Below are the code and all the weights of a small trained network. Each question names an input and a target symbol and asks about switching units off, where a switched-off unit gives its printed mean instead of its output.

import numpy as np


def w(rows, s, z=0):
    codes = np.array(rows[::2]) - 128.0
    scale = np.full(codes.shape[1], s)
    scale[-1] = z or s
    return codes * scale


def f(y):
    return y / 2 * (1 + np.tanh(0.7978845608 * (y + 0.044715 * y**3)))


def softmax(a):
    e = np.exp(a - a.max(-1, keepdims=True))
    return e / e.sum(-1, keepdims=True)


def log_softmax(a):
    a = a - a.max(-1, keepdims=True)
    return a - np.log(np.exp(a).sum(-1, keepdims=True))


def net(x, mask):
    ids = ['εζθλμφψ'.index(c) for c in x.split()]
    T = len(ids)
    res = E[ids] + P[:T]
    u = 0
    for l in range(3):
        r = res
        for j in range(2):
            rows = slice(3 * j, 3 * j + 3)
            q, k, v = (r @ M[l][rows].T for M in (Q, K, V))
            z = softmax(np.where(np.tri(T) > 0, q @ k.T / 3**0.5, -1e9)) @ v
            o = O[l][rows]
            res = res + np.where(mask[u + j], z, o[:, -1]) @ o[:, :-1]
        u += 2
        y = f(res @ A[l][:, :-1].T + A[l][:, -1])
        res = res + np.where(mask[u : u + 8], y, B[l][:, -1]) @ B[l][:, :-1]
        u += 8
    return log_softmax(res[-1] @ U[:, :-1].T + U[:, -1])


Q, K, V, O, A, B = {}, {}, {}, {}, {}, {}
E = w([
[128,187,132,129,67,86],'ε',
[231,141,102,141,235,164],'ζ',
[80,127,137,55,130,94],'θ',
[67,68,41,132,141,131],'λ',
[61,113,186,131,234,157],'μ',
[139,63,33,7,125,113],'φ',
[166,91,137,154,82,139],'ψ',
],0.02)
P = w([
[140,70,218,106,2,197],'0',
[88,107,164,125,40,193],'1',
[89,114,154,136,62,169],'2',
[95,118,145,141,86,150],'3',
[100,120,129,146,101,136],'4',
[111,120,114,145,119,124],'5',
[122,122,101,151,133,115],'6',
[127,123,89,150,146,102],'7',
[135,125,86,156,155,96],'8',
[142,133,80,160,166,96],'9',
[154,130,78,162,172,88],'10',
[160,132,62,163,181,79],'11',
[165,133,57,170,188,77],'12',
[176,135,56,167,196,75],'13',
],0.009)
Q[0] = w([
[30,56,213,68,112,61],'L0H1',
[133,153,67,114,86,73],'L0H1',
[130,73,100,101,140,132],'L0H1',
[141,41,116,254,61,153],'L0H2',
[189,136,226,73,97,53],'L0H2',
[165,165,209,190,140,53],'L0H2',
],0.0082)
K[0] = w([
[149,163,163,121,92,254],'L0H1',
[168,192,106,155,25,122],'L0H1',
[205,145,117,103,184,113],'L0H1',
[147,22,137,248,57,200],'L0H2',
[142,156,216,79,67,143],'L0H2',
[135,196,99,186,93,41],'L0H2',
],0.0087)
V[0] = w([
[128,86,191,39,134,117],'L0H1',
[154,160,95,177,150,2],'L0H1',
[146,193,158,73,141,155],'L0H1',
[202,109,121,126,173,138],'L0H2',
[170,135,148,123,7,164],'L0H2',
[138,77,102,87,109,135],'L0H2',
],0.0088)
O[0] = w([
[192,82,168,87,106,30,138],'L0H1',
[65,161,127,143,174,108,17],'L0H1',
[171,187,117,80,148,138,99],'L0H1',
[89,62,184,116,76,1,253],'L0H2',
[124,161,137,113,206,109,1],'L0H2',
[139,142,212,171,141,152,229],'L0H2',
],0.0077,0.003)
A[0] = w([
[135,138,122,190,23,116,16],'L0N1',
[94,131,151,91,10,152,171],'L0N2',
[148,112,152,202,178,103,108],'L0N3',
[165,126,137,123,216,199,51],'L0N4',
[93,111,105,189,133,120,17],'L0N5',
[106,135,96,84,172,170,13],'L0N6',
[77,121,144,146,174,188,5],'L0N7',
[146,66,152,94,133,116,31],'L0N8',
],0.011,0.0026)
B[0] = w([
[129,172,167,127,44,98,142],'L0N1',
[115,63,155,147,94,1,181],'L0N2',
[131,89,65,125,124,165,253],'L0N3',
[119,56,157,189,33,137,219],'L0N4',
[162,107,157,109,99,203,163],'L0N5',
[168,135,93,126,127,99,126],'L0N6',
[134,170,208,111,132,146,149],'L0N7',
[126,154,62,179,170,140,199],'L0N8',
],0.0088,0.0048)
Q[1] = w([
[31,121,143,26,80,145],'L1H1',
[172,153,127,115,76,145],'L1H1',
[121,162,252,158,165,126],'L1H1',
[104,150,184,111,254,176],'L1H2',
[98,239,20,100,243,185],'L1H2',
[100,104,196,169,49,95],'L1H2',
],0.01)
K[1] = w([
[199,113,190,118,71,165],'L1H1',
[92,107,162,111,137,104],'L1H1',
[112,156,99,61,22,138],'L1H1',
[105,46,252,49,110,156],'L1H2',
[209,39,84,122,183,118],'L1H2',
[129,192,183,158,34,154],'L1H2',
],0.011)
V[1] = w([
[166,100,87,121,34,129],'L1H1',
[139,157,2,70,5,168],'L1H1',
[68,146,162,117,89,108],'L1H1',
[134,160,105,100,114,141],'L1H2',
[183,134,245,148,142,149],'L1H2',
[123,210,148,69,82,155],'L1H2',
],0.0059)
O[1] = w([
[180,81,82,152,37,119,253],'L1H1',
[137,86,11,55,104,37,75],'L1H1',
[197,128,198,170,163,48,27],'L1H1',
[117,102,170,143,90,69,81],'L1H2',
[149,153,83,99,83,142,120],'L1H2',
[177,78,141,223,170,1,5],'L1H2',
],0.0062,0.0036)
A[1] = w([
[120,69,141,112,141,97,133],'L1N1',
[107,203,70,138,254,77,2],'L1N2',
[85,112,174,61,122,136,160],'L1N3',
[80,98,225,90,143,99,35],'L1N4',
[131,160,88,113,189,188,109],'L1N5',
[93,99,192,114,135,181,81],'L1N6',
[76,152,144,94,82,101,114],'L1N7',
[145,95,114,164,71,126,80],'L1N8',
],0.012,0.0051)
B[1] = w([
[81,113,45,171,144,156,184],'L1N1',
[164,63,70,125,96,211,128],'L1N2',
[252,114,95,253,110,171,171],'L1N3',
[192,217,127,233,210,117,137],'L1N4',
[216,70,188,212,91,105,189],'L1N5',
[144,229,149,191,156,103,175],'L1N6',
[172,125,98,208,171,103,154],'L1N7',
[39,69,236,67,191,119,254],'L1N8',
],0.0062,0.0066)
Q[2] = w([
[136,169,153,53,131,124],'L2H1',
[170,100,75,181,130,171],'L2H1',
[158,3,82,241,164,129],'L2H1',
[98,115,173,139,92,194],'L2H2',
[159,79,147,122,114,136],'L2H2',
[102,101,146,183,81,110],'L2H2',
],0.011)
K[2] = w([
[145,63,176,150,156,149],'L2H1',
[92,202,84,119,124,78],'L2H1',
[51,249,82,99,88,112],'L2H1',
[102,131,124,145,139,184],'L2H2',
[119,99,50,159,139,158],'L2H2',
[114,105,136,126,170,182],'L2H2',
],0.014)
V[2] = w([
[80,186,118,126,152,118],'L2H1',
[74,110,74,162,194,211],'L2H1',
[146,90,183,183,157,78],'L2H1',
[150,239,161,126,29,123],'L2H2',
[103,113,174,111,175,193],'L2H2',
[216,78,205,81,254,123],'L2H2',
],0.0074)
O[2] = w([
[127,131,164,186,6,123,97],'L2H1',
[119,104,172,61,203,255,95],'L2H1',
[109,165,64,181,162,125,156],'L2H1',
[76,28,124,130,147,108,2],'L2H2',
[171,174,45,133,90,105,166],'L2H2',
[105,193,58,9,7,241,162],'L2H2',
],0.0063,0.0095)
A[2] = w([
[114,107,84,106,104,108,72],'L2N1',
[92,82,143,151,135,83,75],'L2N2',
[110,69,132,48,133,104,28],'L2N3',
[107,188,140,159,157,104,1],'L2N4',
[177,88,166,130,74,168,118],'L2N5',
[110,130,249,55,71,114,92],'L2N6',
[173,181,86,109,129,108,135],'L2N7',
[76,66,122,136,140,127,105],'L2N8',
],0.015,0.0033)
B[2] = w([
[162,191,209,111,179,86,164],'L2N1',
[101,183,101,73,81,210,146],'L2N2',
[177,74,102,125,254,100,151],'L2N3',
[97,151,131,1,117,62,146],'L2N4',
[56,194,123,91,137,84,254],'L2N5',
[219,38,249,24,87,164,141],'L2N6',
[70,82,155,183,106,159,186],'L2N7',
[75,148,145,174,162,68,156],'L2N8',
],0.0094,0.0098)
U = w([
[98,165,136,117,121,22,111],'ε',
[154,3,66,191,81,120,252],'ζ',
[128,67,102,126,183,110,81],'θ',
[119,34,152,114,119,157,139],'λ',
[106,90,22,55,112,182,96],'μ',
[151,178,192,166,196,169,109],'φ',
[3,5,159,156,164,148,108],'ψ',
],0.0065,0.0036)

Each question gives the input, a string of symbols that net reads in full, and the target symbol t.
The units are the heads (3 rows each of Q, K, V and O) and the neurons (one row each of A and B). Each row of codes is followed by its name. A weight is (code - 128) times the scale printed after its matrix; where a second scale follows, it is the last column's (O, A, B and U).
mask holds one flag per unit, layer by layer, with each layer's heads first. A switched-off unit (its flag False) gives its mean, the last column of its rows in O or B, instead of its output. The means were averaged over made-up inputs and are rounded, as every weight is.
A unit's drop is (log p(t) with every unit on - log p(t) with that unit switched off) / (log p(t) with every unit on - log p(t) with every unit switched off).
The circuit of an input: a set's keep is (log p(t) with only the set's units on - log p(t) with every unit switched off) / (log p(t) with every unit on - log p(t) with every unit switched off). Starting from the 12 units with the biggest drops (on a tie, the unit counted first), units are removed one at a time, each time the one whose removal leaves the highest keep (on an exact tie, the one counted first), for as long as the keep stays at least 0.8.
units of the circuit, in order: the units of the circuit, biggest drop first
k most important neurons: the k neurons with the biggest drops, biggest first
k most important neurons of layer l: the k neurons of layer l with the biggest drops, biggest first
input λ ε φ, target ε: 2 most important neurons => L2N1; L0N2
input ζ λ θ ε ζ ψ μ ζ ψ θ ζ ε, target μ: units of the circuit, in order => L0H2; L0H1; L1H2; L0N4
input μ ψ ε μ θ ζ λ, target ε: units of the circuit, in order => L2H1; L2N1
input μ ζ φ θ ε ζ ζ ζ ζ ψ λ, target ε: units of the circuit, in order => L2H1; L2N1; L0N1
input μ μ λ φ θ λ ζ μ, target μ: most important neuron => L0N2
input λ μ ε ζ θ ψ, target ε: units of the circuit, in order => L2H1; L0N1
input ζ λ ζ λ ζ ζ λ, target μ: 3 most important neurons => L0N4; L0N3; L1N8
input μ λ ζ θ φ ζ μ λ ε φ, target ζ: units of the circuit, in order => L2N5; L2H1; L0N1
input ζ ζ μ μ ζ φ, target θ: units of the circuit, in order => L2N3; L2H1; L2N1
input μ ζ φ φ ζ, target θ: 3 most important neurons => L2N3; L1N8; L0N4
input ψ λ ζ λ ε μ ε ε ε φ, target ψ: units of the circuit, in order => L2H2; L0H1
input ζ μ λ μ ε ζ ζ ψ μ θ ε ε θ, target ζ: 2 most important neurons => L1N5; L1N3
input μ ε ψ, target ε: units of the circuit, in order => L2H1; L0N2; L2N1
input ψ ε ζ ζ ε θ ε, target ζ: units of the circuit, in order => L0H2; L1N8; L2N5; L2N7
input ε μ ψ ζ, target ε: units of the circuit, in order => L0N4; L2N5; L0H1
input ζ ζ μ ζ ψ, target λ: units of the circuit, in order => L2N6; L1N8
input ζ ε ζ λ θ ζ ζ θ, target ζ: 2 most important neurons of layer 2 => L2N5; L2N7
input ε ψ θ φ, target ε: 2 most important neurons of layer 2 => L2N1; L2N8
input ζ ζ ψ μ, target φ: 2 most important neurons => L1N6; L1N4
input μ ζ μ, target μ: 2 most important neurons of layer 0 => L0N4; L0N8
input ζ ε φ φ φ, target ζ: 2 most important neurons of layer 1 => L1N3; L1N8
input ζ λ ψ ζ, target ψ: 3 most important neurons => L0N4; L1N3; L1N8
input ψ λ μ ψ ζ ψ, target μ: most important neuron of layer 1 => L1N8
input φ ζ θ μ ζ ε μ φ ζ, target ζ: 2 most important neurons => L2N5; L0N3
input λ φ φ, target θ: most important neuron => L2N3
input ψ ζ ζ λ ζ μ λ ζ λ λ ζ ζ λ, target μ: 3 most important neurons of layer 1 => L1N8; L1N1; L1N5
input ζ ζ ζ ζ ζ ψ ε ζ μ, target ε: 2 most important neurons of layer 0 => L0N7; L0N1
